Rows near named flat spaces through zero:
mp-tt: |   50 |   54 |  -59 |   34 |   32 |   23 |  -94 |  -22 |   -9 |   38 |  -90 |  -66 |   78 |   47 |  -56 |  -98 |  -65 |  -60 |  -89 |   36 |   85 | -127 |  -25 |
bc-td: |   24 |  137 | -192 |    9 | -103 |  -29 |  -63 |  -64 |  114 |  115 |   -6 |   76 |  102 |   32 |  -77 |   -8 |   51 |  -33 |   -7 |    5 |   47 |  -16 |  -52 |
sm-qf: |   83 |   -3 |  -22 |  -36 |  -63 |  -64 |  146 |  -34 |   63 |   30 |  168 |  172 |  102 |  -64 | -145 |   39 |   26 |  -17 |   84 |   -4 |   26 |  -11 |  -41 |
rf-cd: |  -26 |   -8 |   60 | -226 |  -28 | -131 |   14 | -126 |   62 |  -30 |   16 | -125 |   98 |  -35 |  -37 |  -63 |   -2 |   92 | -218 |    6 |  138 |    0 |  -60 |
sm-qf: |  78 |   6 |  47 | -16 | -83 |  64 |  75 |  32 | -60 |  24 |  63 | 105 |  -8 |   0 | 104 |  -2 | -13 | 100 |  23 |  65 | -87 | 110 |  10 |
mp-tt: |  -30 |  -54 |  -45 |  133 |   41 |  304 | -147 |  157 |  -32 |  -91 | -117 | -134 | -113 |   39 |  170 |  -78 |   37 |   55 |   86 |   16 |  -41 |   60 |  120 |
mp-tt: |   67 |  -80 |  -21 | -150 |  -40 |    8 |   26 |   24 |   81 |  151 |   59 |  138 |   99 |  -66 |  -92 |   84 |    6 |   -2 | -113 |   12 |  200 |  -64 | -115 |
bc-td: |   22 | -174 |  -33 |  131 |  158 |  190 | -155 |   93 |  -20 |  -26 | -194 | -163 |  -82 | -134 |  137 | -113 |   14 |  129 |    6 |   72 |  -47 |  -62 |  165 |
rf-cd: |  -14 |  -24 |  -85 |   21 |  -24 |   24 |  -93 |   -7 |  -59 |  114 |  -67 | -108 |   10 |    3 |  -63 |  -71 |  -97 |  -46 |  -29 |  122 |  -32 | -199 |   31 |
sm-qf: | -124 |   68 |  -15 |  -49 |  -85 |  103 |   34 |   22 |   -2 |  -98 |   14 | -246 | -131 |  115 |   77 | -167 |    8 |  125 |  -89 |  -11 |  -93 |  -30 |   41 |
rf-cd: |  -17 |    4 |  -36 |  -93 |   35 |  -85 |  -32 |  -71 |   79 |   15 | -121 | -197 |   16 |  -70 |   20 |  -52 |   50 |   12 | -147 |  -36 |  132 |   50 |  -72 |
rf-cd: |   22 |  -62 |  -91 |  -75 |   28 |  -11 | -117 |   29 |   74 |   -5 |  -92 | -184 |   69 |  -27 |   49 |  -57 |  -53 |   49 |   74 |   44 |   42 |  -32 |  -50 |
sm-qf: |   65 |  -38 |   34 | -208 |  -98 |   59 |   64 |   36 |   12 |  116 |  -54 | -114 |  -34 |  -45 |  181 |  -54 |   11 |  161 | -227 |   50 |   99 |  149 | -122 |
rf-cd: |    9 |   39 |  113 |   26 |  -19 |  -61 |   50 |   27 |  -74 |  -45 |   19 |  -46 |  -40 |  160 |   50 |  -79 |  -99 |  -32 |   18 |  -11 | -114 |   52 |   -2 |
ns-rj: | -274 |  272 |   74 |  133 |  -65 |  -26 |  -80 |  -75 | -205 | -185 |  -68 | -320 | -195 |  370 |   26 | -147 |  -93 | -186 |  -62 |  -47 | -208 |  -23 |   95 |
mp-tt: |  120 |  -32 | -162 |   34 |   96 |  109 |  -94 |   58 |  188 |    6 | -161 | -152 |   76 |  -77 |   32 | -156 |   75 |   62 |  -37 |  -47 |  179 |    4 |  -46 |
mp-tt: |  156 | -230 |   43 |   17 |   72 |   55 |  -16 |  114 |   60 |  108 |   10 |  226 |   83 | -143 |   -5 |  115 |   30 |  -20 |   95 |   14 |  116 |   95 |    5 |
sm-qf: |  153 |   50 |  -82 | -146 |   55 |  -85 |   37 |  -44 |  115 |  187 | -119 |   20 |  111 | -115 |  -18 |   18 |   18 |   17 | -275 |  -39 |  292 |  -57 | -254 |
bc-td: |   30 |  -36 |   43 |  162 |   13 |  -59 |  -42 |  -16 |  -68 |  -34 |   17 |  108 |   27 |    2 |   -8 |   37 |  -16 |  -98 |  230 |   41 | -157 |  122 |  133 |
mp-tt: |   20 | -217 |  -40 | -240 |  -65 |  -34 |  -67 |   74 |  110 |   95 |   19 | -105 |   78 |  -71 |   62 |   -2 |  -77 |  166 |   65 |  109 |   18 |  -25 |  -56 |
ns-rj: |  118 |  225 |  -74 |  163 |   30 |  -16 |   62 |  -86 | -140 |   75 |    7 |  278 |   53 |  -36 |  -70 |  102 |  -44 |  -85 |   12 |   47 |  -52 | -156 |  -57 |
ns-rj: |   15 | -174 |  105 |  -69 |   65 | -223 |  -32 |  -33 |  101 |   36 |  -32 |  -40 |   75 |  -37 |  -55 |   -1 |   -5 |  -65 |  -12 |  -45 |   73 |  118 |    6 |
sm-qf: |   35 |  125 | -120 |   83 |   27 |  -47 |  -71 |   18 |   83 |  -42 |  -81 |  -68 |   41 |  105 |   37 |  -55 |  -17 |  -46 |  135 |  -63 |  -30 |   35 |  -67 |
bc-td: |  126 |   21 | -218 |  147 |  154 |  -11 | -172 |   46 |  172 |  111 | -226 |   27 |   81 |  -68 |   26 |    2 |   50 |  -42 |   64 |  -63 |  108 |  -29 |  -75 |
rf-cd: |  161 |   -8 | -168 | -111 | -104 |   77 |  104 |   94 |  132 |  195 |  164 |  338 |  126 |  -89 |  -67 |  148 |    9 |   98 |   92 |   36 |   88 | -120 | -173 |
sm-qf: |  13 | 105 | -35 |  98 |  59 | -20 | -46 |   2 | -31 | -44 | -78 |   9 | -26 |  47 |  90 |  12 | -24 |   8 |  72 | -22 | -92 |   7 | -14 |
bc-td: | -34 | -26 | 144 |  25 |  81 | -37 |  49 | -69 | -93 | -92 |  60 | 145 | -29 | -76 |   1 |  74 |  15 |  81 | -57 |   3 | -72 | -37 | 106 |
sm-qf: |   -1 | -224 |   18 | -204 | -147 |  116 |   54 |  107 |   19 |   85 |   91 |  -89 |  -41 |  -95 |   98 |  -15 |  -11 |  182 |   31 |  128 |  -34 |   68 |   16 |
rf-cd: | -160 |  -34 |  110 |  245 |  163 |  -18 | -183 |  -37 | -100 | -230 | -185 | -266 | -150 |   74 |  112 | -143 |   10 |  -34 |   68 |  -31 | -218 |   92 |  285 |
ns-rj: | -134 |  -41 |  195 |  -57 |   12 | -104 |  -90 |  -77 |  -96 |  -36 |  -88 | -166 |  -48 |   93 |   14 |   -8 |  -17 | -140 | -194 |  -24 |   74 |  143 |   52 |
ns-rj: |  -25 | -121 |   50 | -128 |   -2 |  -19 |   10 |   29 |   26 |  -31 |   -4 | -221 |   16 |  -11 |  -40 |  -51 |  -33 |  -62 |  -13 |   -4 |  124 |   25 |  -53 |
bc-td: | -145 |  193 |  -44 |  119 |   43 |  -35 | -119 |  -73 | -135 | -157 |  -73 | -171 |  -52 |  149 |   -4 |  -30 |  -97 |  -99 |   95 |   10 | -151 | -151 |   45 |
bc-td: |   25 | -129 |  -68 |  267 |   64 |  179 |  -61 |  266 |  -19 | -143 |   79 |  108 |  -89 |   75 |  115 |   40 |  -83 |   45 |  614 |   27 | -368 |  -28 |  164 |
mp-tt: | -192 |  141 |   38 |  171 |   64 |   96 | -111 |    7 |  -81 | -343 |  -43 | -215 | -153 |  207 |  150 | -140 |   -9 |   92 |  130 |  -61 | -269 |    6 |  196 |
bc-td: |  -68 | -179 |  219 |  -89 |  -13 |  -55 |   31 |    2 |  -66 |  -41 |   67 |  -16 |  -41 |  -10 |   11 |   44 |   -7 |  -20 |  -34 |   11 |   -6 |  144 |   86 |
sm-qf: |  233 |   75 |  -67 |   56 |  104 |   29 |  148 |    8 |    3 |   95 |  -89 |  101 |   22 | -179 |   61 |   -3 |   29 |   64 |  -89 |  -14 |   94 |  -23 | -153 |
rf-cd: | -104 |  -57 |   56 | -109 |  -58 | -125 |   23 | -102 |  -43 |    7 |  109 |  101 |   19 | -110 |  -65 |  196 |   36 |  -25 |   53 |   41 |  -22 |   46 |   29 |
ns-rj: |  -77 | -210 |   49 |  -14 |   19 |   16 |  -39 |   53 |   72 |  -73 |    2 | -131 |  -69 |  -66 |   67 |  -53 |   59 |  110 |   97 |    1 |  -93 |  110 |  155 |
mp-tt: |   61 |  174 |  -34 |  215 |  133 |   41 |   25 |  -30 |  -50 |  -18 | -102 |  126 |  -38 |  -20 |  -18 |   50 |   74 | -128 |  -57 | -104 |   64 |  -11 |  -33 |
bc-td: |   19 |  266 |   41 |  143 |  -69 |  -50 |  128 |  -41 | -218 | -154 |  125 |   58 |  -12 |  196 |  -14 |   -5 | -149 | -129 |  244 |   28 | -252 |  -24 |  -25 |
ns-rj: |  240 | -151 | -105 | -234 | -105 |   30 |  133 |   75 |  204 |  314 |  136 |  346 |  190 | -210 |  -85 |  141 |   60 |  115 |  -84 |   43 |  269 |  -11 | -213 |
sm-qf: | -126 |  -34 |  107 |  -27 |  -24 | -178 |   20 |  -41 |   32 | -135 |  140 |   62 |   13 |   72 |  -74 |  133 |   29 | -112 |  204 |  -93 |  -68 |  157 |   44 |
ns-rj: |   76 |  -14 |  -38 |   81 |  114 | -130 |   58 |    8 |  -29 |  -19 |  -59 |   19 |  -33 | -150 |  105 |  109 |  -24 |   29 |  254 |    6 | -157 |   45 |  -49 |
mp-tt: |   93 | -302 |  -15 |  110 |  165 |  174 | -130 |  198 |  137 |   24 |  -44 |  203 |   25 | -163 |   46 |  122 |   99 |   42 |  196 |  -39 |   89 |   72 |  104 |
bc-td: |  -13 |  135 |   22 |  103 |   76 | -156 | -100 | -143 |  -25 |  -59 | -110 |  -42 |   70 |   76 |  -54 |  -56 |  -13 | -129 |  -71 |  -42 |   18 |   27 |   31 |
sm-qf: |  267 | -188 |  -14 | -314 | -122 |   12 |  119 |   19 |  135 |  342 |   45 |  151 |  209 | -225 |  -60 |   30 |   28 |   71 | -277 |  100 |  379 |   79 | -226 |
mp-tt: | -101 |  -66 |  -24 |  -31 |  -65 |   43 |   11 |   11 |   57 |  -51 |  143 |   15 |    2 |   13 | -126 |    5 |   34 |    5 |   84 |   -4 |  -25 |  -82 |   86 |
mp-tt: |   22 |  -50 |   15 | -150 |  -11 |  -17 |   -8 |   -9 |  115 |   39 |   69 |  108 |  112 |   -8 |  -81 |   25 |   17 |   63 | -139 |  -29 |  173 |  -63 |  -61 |
bc-td: |  144 |   99 |  -15 |  164 |  137 |   -3 |  -56 |   59 |  -79 |  -12 | -174 |  -16 |   10 |   57 |  119 |  -19 |  -96 |  -95 |   95 |  -17 |  -21 |   30 |  -90 |
ns-rj: |  -67 |  166 | -151 |   93 |   28 |   92 |    9 |  -32 |   78 | -108 |   -2 |  -96 |  -29 |   46 |  -98 | -116 |   71 |   12 |  -40 |  -86 |   21 | -185 |   15 |
ns-rj: |   89 |  -16 |    8 | -184 | -109 |    7 |   93 |  -48 |  -77 |  274 |   40 |  175 |   72 | -141 |  -87 |  166 |   -6 |  -79 | -242 |   99 |  237 |  -40 | -174 |
bc-td: | -112 | -169 |    2 | -259 | -131 |   64 |   63 |  -26 |  203 |   57 |  133 |  -79 |    8 |  -87 | -129 |  -79 |  159 |  151 | -284 |  -31 |  206 |  -15 |   44 |
bc-td: | -147 |   80 |  169 |  -79 | -103 | -242 |   71 | -143 |  -87 | -118 |  156 |  -34 |   11 |  170 | -106 |    3 |  -75 | -102 |   13 |  -16 | -127 |   52 |   42 |
ns-rj: | -151 | -108 |   31 |   61 |   89 |  -69 |  -22 |   47 |   96 | -153 |  -19 | -112 | -153 |  -19 |  108 |   24 |   95 |   94 |  181 | -115 | -182 |  125 |  127 |
mp-tt: |  172 |   83 | -141 |  -81 |   24 |   41 |  -82 |   32 |    2 |  107 | -246 | -269 |   66 |  -21 |  179 | -151 | -111 |   72 | -109 |   90 |  114 |  -22 | -210 |
rf-cd: |   46 |  152 |  -83 |  -43 |   33 |   39 |  111 |   18 |   88 |    8 |  -61 | -124 |  -58 |   47 |   46 | -157 |    9 |  137 | -232 |  -90 |   70 | -144 | -148 |
sm-qf: |   84 |  -78 | -102 | -113 |  -65 |  -48 |   50 |   17 |  168 |  100 |  197 |  232 |  195 |  -45 | -227 |   63 |  -20 |   11 |   99 |   16 |  105 | -182 |  -75 |
mp-tt: |  -45 |   56 |   98 |  -34 |  -66 | -215 |   54 |  -85 | -105 |    6 |   11 | -106 |  -32 |   99 |   21 |  -39 | -111 |  -55 |   11 |   42 | -166 |   58 |   -9 |
rf-cd: |  -9 |  65 | -93 | 132 |  59 | 118 | -46 |  35 |  33 | -10 | -86 | -42 | -60 |  23 |   4 | -79 |  51 |   1 | -49 | -48 |   9 | -83 |  38 |
rf-cd: |  -43 |    9 |  -39 |   95 |   78 |   74 |  -43 |   78 |  -62 | -136 |  -42 | -117 |  -96 |   22 |  123 |  -29 |  -68 |   95 |  201 |   24 | -201 |  -97 |   56 |
sm-qf: |   -9 | -161 |   13 | -132 |  -51 |   62 |  -19 |   68 |   -3 |   66 |  -32 | -103 |  -56 | -106 |  150 |   28 |    5 |  134 |    7 |   87 |  -19 |  101 |    0 |
mp-tt: |   35 | -244 | -119 |  154 |  131 |  282 | -180 |  223 |   89 |    7 |  -99 |   34 |  -42 | -132 |   77 |   58 |   75 |   35 |  243 |   10 |   26 |  -13 |  122 |
bc-td: |   11 | -226 |   20 |  -83 |  -46 |   57 |   50 |  127 |  163 |   62 |  146 |  186 |   15 |  -73 |  -42 |  120 |  104 |   40 |  111 |  -56 |   77 |  116 |   17 |
rf-cd: | -101 |   21 |  -55 |  -15 |   32 |   -5 |  -24 |   41 |  114 | -103 |   40 |    1 |  -44 |   48 |   25 |   43 |   46 |   92 |   94 |  -98 |  -55 |  -47 |   -1 |
sm-qf: |  369 |  -59 | -144 |  114 |  232 |  110 |   51 |  128 |  174 |  103 |  -69 |  385 |  163 | -271 |   37 |  113 |   78 |  122 |   95 |  -63 |  200 |  -56 | -156 |
rf-cd: |   31 |  -74 |  -38 |   86 |  -73 |   81 |  -36 |  104 |  -51 |   92 |  101 |  237 |   31 |   15 |  -60 |  176 |  -31 | -150 |  280 |   62 |  -57 |   27 |   27 |
ns-rj: |  -64 |   16 |  -59 | -104 |    9 |   28 |  -31 |  -11 |   19 |  -10 |  -53 | -181 |  -13 |  -23 |  -14 |  -15 |   -6 |    5 |  -94 |   -3 |  112 | -104 |  -79 |
ns-rj: |  -42 |  209 |    0 |    0 |  127 | -104 | -117 | -132 |   25 |  -29 | -189 |   -8 |   26 |   48 |   39 |   45 |   59 |  -45 | -288 | -128 |  184 |   11 | -105 |
ns-rj: |   33 |  232 |  154 |  358 |   53 |  -93 |   47 |  -69 | -217 | -144 |  -22 |  183 |  -85 |  181 |   87 |   -2 |  -20 | -164 |  153 |  -59 | -297 |  230 |  143 |
rf-cd: |   12 |   15 |  -27 |  211 |   78 |  138 |  -19 |  135 |  -58 |  -89 |  -37 |   23 | -116 |   54 |  110 |    2 |  -15 |   -4 |  231 |  -27 | -175 |    5 |   72 |
|  165 | -137 |  -14 |  177 |  105 |  163 |   37 |  215 |  -13 |   11 |  -33 |  142 |  -68 |  -95 |  158 |   66 |    4 |   43 |  291 |    1 | -108 |  103 |   20 | | rf-cd
|  -16 |  107 | -172 |  -79 |  -85 |  140 |  -20 |   60 |  110 |   93 |   82 |  192 |   22 |   53 |  -13 |   66 |   27 |  152 |  -71 |  -10 |   44 | -208 |  -90 | | ns-rj
|   16 |  193 |   65 |  217 |   50 |   80 |   26 |  -17 | -164 | -108 |  -91 |  -45 | -113 |  128 |  101 | -118 |  -17 |  -49 |  -60 |  -30 | -124 |   52 |   67 | | sm-qf
| -33 | 240 | -45 | 105 | -79 | 105 |  74 |  -8 | -54 | -53 | 102 | 165 | -34 | 145 | -60 |  48 |  43 | -95 |  13 | -72 | -17 | -23 | -30 | | rf-cd
|   64 | -185 | -136 |  -27 |   72 |   86 |  -85 |   84 |   54 |   57 |  -63 |  -14 |   37 | -241 |   61 |  103 |   11 |   98 |  202 |   95 |   18 |  -59 |   -8 | | rf-cd
|   84 | -219 |   20 | -133 |  -53 |   14 |   75 |   34 |   16 |  221 |  109 |  276 |   51 | -237 |  -46 |  203 |   38 |   66 |  -15 |  101 |   81 |   -6 |  -22 | | ns-rj
|    2 | -233 |  -31 | -114 |   -9 |   94 |  -98 |   79 |  155 |    1 |   53 |  -45 |   88 |  -50 |  -44 |  -92 |    2 |  157 |   18 |   53 |   63 |  -89 |   92 | | ns-rj
|   60 |  102 |  -11 | -249 |  -73 | -110 |   74 |  -61 |  -69 |  211 |  -58 |  -66 |   72 |  -24 |  -53 |  123 |  -88 | -174 | -250 |   28 |  299 |  -42 | -343 | | ns-rj
|   83 | -198 |   25 | -154 |  -32 |   63 |  -60 |   46 |   63 |  172 |  -14 |   71 |  101 | -109 |  -21 |   40 |   14 |   25 | -148 |   71 |  220 |   34 |  -36 | | sm-qf
|   31 |  -61 |  150 |   46 |  -23 |  -15 |   77 |  -18 | -156 |   24 |   54 |   90 |  -22 |  -30 |  -26 |   49 |  -30 | -108 |   12 |   59 |  -43 |   94 |   64 | | sm-qf
| -210 |  296 | -135 |   85 |  -13 |    1 |  -74 |  -40 |   11 | -182 |  -65 | -316 | -128 |  287 |   17 | -210 |  -55 |   32 |  -31 |  -86 | -180 | -223 |   15 | | sm-qf
|  -80 |  308 |  -88 |   47 |   69 | -160 |  -52 | -130 |   37 |  -46 | -128 | -115 |    6 |  168 |  -69 |  -44 |  -11 | -132 | -174 | -145 |   82 | -126 | -140 | | ns-rj
|  159 | -144 |  -14 | -130 |  -25 |  -42 |   -5 |  114 |  112 |   58 |  -53 |  -75 |   63 |  -51 |  215 |  -37 |  -44 |  162 |  147 |   45 |  -24 |  227 | -104 | | ns-rj
|  -51 |  219 |  -69 |   62 |  -63 |  -79 |  -56 | -129 |  -60 |   19 |  -60 | -122 |    7 |  165 |  -46 | -186 |  -87 |   -8 | -151 |   53 | -120 | -164 |   36 | | rf-cd
| -174 |  -64 |   39 |  224 |  130 |  -13 | -173 |   24 |   13 | -224 |  -17 |  -62 |  -77 |  123 |  -23 |  -59 |    0 |  -22 |  224 |  -65 | -230 |  -57 |  274 | | mp-tt
|  -71 | -230 |  107 | -119 |   -4 |  -89 |   80 |    0 |   91 |   23 |  124 |   75 |   -6 | -138 | -112 |  137 |  105 |  -36 |   13 |  -58 |   98 |  104 |   38 | | bc-td
|   -9 |   85 |   22 |  187 |   75 |  -25 |  -55 |  -48 |  -53 |  -42 | -138 |  -87 |  -61 |   59 |   32 | -103 |   24 |  -91 |  -51 |  -42 |  -59 |   73 |   89 | | mp-tt
|  -11 | -214 |   24 |   -9 |  132 |   19 |  -71 |   54 |  112 |   22 |  -74 |    2 |  -15 | -148 |    3 |   54 |   94 |   34 |  -35 |  -56 |  121 |   28 |   54 | | bc-td
|   20 |   11 |   63 |  107 |   25 |  -92 |   24 |   62 |   18 |  -73 |   82 |  156 |    0 |  137 |   16 |   39 |  -48 |  -36 |  229 |  -71 | -166 |   73 |   31 | | ns-rj
|  148 |  -84 |  -26 | -194 |   22 |  -83 |   93 |   75 |   38 |   99 |  115 |  232 |  137 | -130 |   -9 |  237 | -107 |   64 |  161 |   42 |   85 | -114 | -240 | | mp-tt
|   38 |  -48 | -107 | -236 | -190 |   24 |   28 |   17 |   68 |  180 |   -2 | -195 |   35 |  -30 |   44 | -112 |  -40 |  117 | -117 |  123 |   62 |    1 | -118 | | sm-qf
